Here is a tiny trained network, its code and every weight. The questions are about switching its units off for an input and a target symbol, where a switched-off unit gives its printed mean instead of its output.

import numpy as np


def w(rows, s, z=0):
    codes = np.array(rows[::2]) - 128.0
    scale = np.full(codes.shape[1], s)
    scale[-1] = z or s
    return codes * scale


def norm(h):
    return h / np.sqrt((h * h).mean(-1, keepdims=True) + 1e-5)


def f(y):
    return y / 2 * (1 + np.tanh(0.7978845608 * (y + 0.044715 * y**3)))


def softmax(a):
    e = np.exp(a - a.max(-1, keepdims=True))
    return e / e.sum(-1, keepdims=True)


def log_softmax(a):
    a = a - a.max(-1, keepdims=True)
    return a - np.log(np.exp(a).sum(-1, keepdims=True))


def net(x, mask):
    ids = ['ΓΩβεζηθμξσφ'.index(c) for c in x.split()]
    T = len(ids)
    res = E[ids] + P[:T]
    u = 0
    for l in range(2):
        r = norm(res)
        for j in range(2):
            rows = slice(2 * j, 2 * j + 2)
            q, k, v = (r @ M[l][rows].T for M in (Q, K, V))
            z = softmax(np.where(np.tri(T) > 0, q @ k.T / 2**0.5, -1e9)) @ v
            o = O[l][rows]
            res = res + np.where(mask[u + j], z, o[:, -1]) @ o[:, :-1]
        u += 2
        y = f(norm(res) @ A[l][:, :-1].T + A[l][:, -1])
        res = res + np.where(mask[u : u + 4], y, B[l][:, -1]) @ B[l][:, :-1]
        u += 4
    return log_softmax(norm(res)[-1] @ U[:, :-1].T + U[:, -1])


Q, K, V, O, A, B = {}, {}, {}, {}, {}, {}
E = w([
[129,123,68,185,113,33,174,54],'Γ',
[158,169,105,134,60,204,86,191],'Ω',
[151,31,170,109,78,116,130,137],'β',
[219,160,116,142,154,216,165,119],'ε',
[100,173,45,91,138,106,125,149],'ζ',
[140,122,152,156,101,75,102,199],'η',
[168,203,171,61,108,143,161,83],'θ',
[152,81,114,32,111,254,95,34],'μ',
[137,149,167,147,144,169,82,62],'ξ',
[59,140,199,140,87,169,245,131],'σ',
[101,62,154,98,144,217,175,151],'φ',
],0.0082)
P = w([
[182,113,129,132,231,102,132,153],'0',
[135,119,31,125,39,165,219,102],'1',
[129,157,60,104,24,160,179,111],'2',
[122,165,65,99,24,165,181,120],'3',
[112,164,60,88,20,181,170,112],'4',
[115,160,35,87,1,189,177,108],'5',
],0.0038)
Q[0] = w([
[129,160,108,97,1,195,132,120],'L0H0',
[151,99,131,232,193,136,107,133],'L0H0',
[89,103,93,99,33,171,193,95],'L0H1',
[219,189,160,126,43,191,91,100],'L0H1',
],0.0062)
K[0] = w([
[82,85,114,62,220,68,136,111],'L0H0',
[124,166,132,109,17,187,129,107],'L0H0',
[198,94,140,84,229,164,119,179],'L0H1',
[185,3,211,10,141,178,105,129],'L0H1',
],0.0052)
V[0] = w([
[157,183,253,187,94,149,116,171],'L0H0',
[139,113,66,155,34,153,216,118],'L0H0',
[90,225,123,98,193,140,137,146],'L0H1',
[110,81,145,49,75,98,167,134],'L0H1',
],0.0043)
O[0] = w([
[199,83,76,202,109,99,179,164,160],'L0H0',
[124,155,45,73,254,155,118,119,187],'L0H0',
[86,145,165,152,105,106,154,116,8],'L0H1',
[224,80,185,111,79,137,142,134,123],'L0H1',
],0.0054,0.0013)
A[0] = w([
[113,131,167,108,121,148,54,54,9],'L0N0',
[126,133,130,204,214,81,154,105,82],'L0N1',
[142,75,126,167,165,103,110,3,141],'L0N2',
[100,30,102,104,79,34,102,216,182],'L0N3',
],0.0052,0.0016)
B[0] = w([
[165,134,90,110,108,122,160,219,170],'L0N0',
[93,114,136,140,120,92,111,26,93],'L0N1',
[63,109,154,84,91,254,41,152,208],'L0N2',
[102,129,53,60,183,175,150,122,251],'L0N3',
],0.0051,0.0016)
Q[1] = w([
[118,63,170,125,161,59,151,128],'L1H0',
[69,106,74,46,111,148,167,93],'L1H0',
[167,157,98,29,125,158,195,179],'L1H1',
[117,78,133,104,117,182,188,2],'L1H1',
],0.0074)
K[1] = w([
[170,144,74,164,75,159,64,132],'L1H0',
[203,118,194,165,229,73,129,146],'L1H0',
[109,153,201,180,217,64,93,80],'L1H1',
[147,178,114,254,157,90,107,203],'L1H1',
],0.0073)
V[1] = w([
[236,129,104,135,142,67,30,61],'L1H0',
[102,62,74,66,56,244,104,164],'L1H0',
[148,174,172,40,153,167,158,117],'L1H1',
[139,193,98,92,143,106,88,254],'L1H1',
],0.0042)
O[1] = w([
[180,188,55,47,7,91,47,60,62],'L1H0',
[52,1,130,87,162,101,58,150,251],'L1H0',
[182,139,207,33,182,81,204,93,131],'L1H1',
[129,206,146,85,80,125,167,248,129],'L1H1',
],0.0044,0.003)
A[1] = w([
[136,90,100,178,157,1,191,165,23],'L1N0',
[168,178,139,119,100,124,157,75,2],'L1N1',
[143,131,99,111,150,107,98,157,60],'L1N2',
[149,134,85,140,100,191,160,116,84],'L1N3',
],0.0084,0.002)
B[1] = w([
[148,149,96,181,200,222,152,121,133],'L1N0',
[47,110,121,100,121,80,119,139,132],'L1N1',
[141,149,83,92,63,216,151,68,128],'L1N2',
[139,102,199,169,214,3,38,148,255],'L1N3',
],0.0051,0.0038)
U = w([
[77,200,61,101,195,59,69,77,101],'Γ',
[184,163,106,189,21,108,94,230,116],'Ω',
[235,36,122,58,66,135,116,103,82],'β',
[198,166,192,113,121,1,138,75,149],'ε',
[78,210,43,94,148,171,134,203,244],'ζ',
[230,152,98,193,202,142,181,105,60],'η',
[112,198,198,133,62,156,230,128,115],'θ',
[133,159,159,113,98,226,62,31,234],'μ',
[14,80,101,217,87,114,67,67,167],'ξ',
[80,73,206,153,186,140,207,174,47],'σ',
[88,12,172,60,165,78,125,184,6],'φ',
],0.0064,0.0019)

Each question gives the input, a string of symbols that net reads in full, and the target symbol t.
The units are the heads (2 rows each of Q, K, V and O) and the neurons (one row each of A and B). Each row of codes is followed by its name. A weight is (code - 128) times the scale printed after its matrix; where a second scale follows, it is the last column's (O, A, B and U).
mask holds one flag per unit, layer by layer, with each layer's heads first. A switched-off unit (its flag False) gives its mean, the last column of its rows in O or B, instead of its output. The means were averaged over made-up inputs and are rounded, as every weight is.
A unit's drop is (log p(t) with every unit on - log p(t) with that unit switched off) / (log p(t) with every unit on - log p(t) with every unit switched off).
The circuit of an input: a set's keep is (log p(t) with only the set's units on - log p(t) with every unit switched off) / (log p(t) with every unit on - log p(t) with every unit switched off). Starting from all 12 units, units are removed one at a time, each time the one whose removal leaves the highest keep (on an exact tie, the one counted first), for as long as the keep stays at least 0.8.
units of the circuit, in order: the units of the circuit, biggest drop first
most important unit: the unit with the biggest drop
k most important neurons: the k neurons with the biggest drops, biggest first
which heads matter: for each layer, one digit per head in row order, 1 if its drop is at least 0.15 and else 0, layers parted by /
drop of u: that unit's drop, to one decimal
input Ω ε β η, target ζ: most important neuron -> L0N3
input Γ ζ ξ μ μ Ω, target μ: which heads matter -> 10 / 01
input η β φ η θ, target Ω: which heads matter -> 10 / 01
input ξ Γ η Ω, target ξ: units of the circuit, in order -> L1H1; L0H0; L0H1
input Γ μ β η, target β: units of the circuit, in order -> L0H1; L1H1
input ξ ξ Ω, target ξ: which heads matter -> 11 / 01
input ζ ξ Ω η, target ζ: 2 most important neurons -> L0N3; L1N3
input β η Ω, target β: units of the circuit, in order -> L0H1; L1H0
input η Ω μ ζ ξ ξ, target Ω: units of the circuit, in order -> L1H1; L0N0
input μ ξ ξ φ ξ, target φ: which heads matter -> 00 / 10
input ξ ξ Ω ξ, target ξ: which heads matter -> 11 / 00
input β η θ, target β: which heads matter -> 01 / 10
input φ ξ Ω ξ σ ξ, target σ: which heads matter -> 00 / 10
input ζ θ η ξ, target θ: which heads matter -> 10 / 01
input Ω ξ η ζ Ω ξ, target ζ: most important unit -> L1H1
input β ε ε, target β: units of the circuit, in order -> L0H1; L1H0
input η ξ φ, target Ω: drop of L0N2 -> 0.2
input ξ ε ξ ξ, target ξ: drop of L0H0 -> 0.7
input β ζ Γ θ η, target β: drop of L0H0 -> -0.1
input β β θ, target β: drop of L0H1 -> 0.9
input Ω φ ζ Γ Γ ξ, target ζ: most important neuron -> L0N2
